Below are the code and all the weights of a small trained network. Each question names an input and a class and asks about switching units off, where a switched-off unit gives its printed mean instead of its output.

import numpy as np


def w(rows, s, z=0):
    codes = np.array(rows[::2]) - 128.0
    scale = np.full(codes.shape[1], s)
    scale[-1] = z or s
    return codes * scale


def f(y):
    return y / 2 * (1 + np.tanh(0.7978845608 * (y + 0.044715 * y**3)))


def log_softmax(a):
    a = a - a.max(-1, keepdims=True)
    return a - np.log(np.exp(a).sum(-1, keepdims=True))


def net(x, mask):
    res = np.array(x, float).reshape(1, 3) / 4 @ E
    y = f(res @ A[0][:, :-1].T + A[0][:, -1])
    res = res + np.where(mask, y, B[0][:, -1]) @ B[0][:, :-1]
    return log_softmax(res[-1] @ U[:, :-1].T + U[:, -1])


A, B = {}, {}
E = w([
[153,212,172],'x0',
[124,120,228],'x1',
[248,146,199],'x2',
],0.013)
A[0] = w([
[189,165,244,201],'N1',
[133,172,139,123],'N2',
[159,179,8,118],'N3',
[166,103,187,95],'N4',
[58,85,214,191],'N5',
[46,103,104,153],'N6',
[140,142,210,76],'N7',
[190,66,55,151],'N8',
[213,51,161,141],'N9',
[139,48,164,254],'N10',
],0.011,0.0049)
B[0] = w([
[144,135,173,252],'N1',
[163,164,119,142],'N2',
[151,172,125,188],'N3',
[157,90,130,172],'N4',
[75,76,194,197],'N5',
[80,79,91,207],'N6',
[175,115,145,174],'N7',
[229,66,151,177],'N8',
[91,79,142,197],'N9',
[87,1,108,193],'N10',
],0.0097,0.013)
U = w([
[140,252,117,214],'0',
[210,37,90,203],'1',
[30,27,65,142],'2',
[135,114,87,1],'3',
],0.012,0.0062)

Each question gives the input, the list of numbers given to net, and the class t.
The units are the neurons (one row each of A and B). Each row of codes is followed by its name. A weight is (code - 128) times the scale printed after its matrix; where a second scale follows, it is the last column's (A, B and U).
mask holds one flag per neuron, in row order. A switched-off neuron (its flag False) gives its mean, the last column of its row in B, instead of its output. The means were averaged over made-up inputs and are rounded, as every weight is.
A unit's drop is (log p(t) with every unit on - log p(t) with that unit switched off) / (log p(t) with every unit on - log p(t) with every unit switched off).
The circuit of an input: a set's keep is (log p(t) with only the set's units on - log p(t) with every unit switched off) / (log p(t) with every unit on - log p(t) with every unit switched off). Starting from all 10 units, units are removed one at a time, each time the one whose removal leaves the highest keep (on an exact tie, the one counted first), for as long as the keep stays at least 0.8.
units of the circuit, in order: the units of the circuit, biggest drop first
k most important neurons: the k neurons with the biggest drops, biggest first
drop when u is switched off: that unit's drop, to one decimal
input [6,0,-5], class 0: units of the circuit, in order -> [N10]
input [-5,4,3], class 2: 2 most important neurons -> [N10 N9]
input [-6,6,3], class 2: units of the circuit, in order -> [N10 N9]
input [-5,6,3], class 2: units of the circuit, in order -> [N10 N8]
input [-8,3,3], class 2: 2 most important neurons -> [N10 N9]
input [-8,-2,0], class 1: 3 most important neurons -> [N8 N5 N9]
input [-6,-4,0], class 1: 2 most important neurons -> [N8 N5]
input [-3,-8,-3], class 1: 2 most important neurons -> [N8 N3]
input [-1,-8,-2], class 1: drop when N8 is switched off -> 0.6
input [4,0,-1], class 0: drop when N10 is switched off -> 0.1
input [-6,-5,1], class 1: drop when N8 is switched off -> 0.9
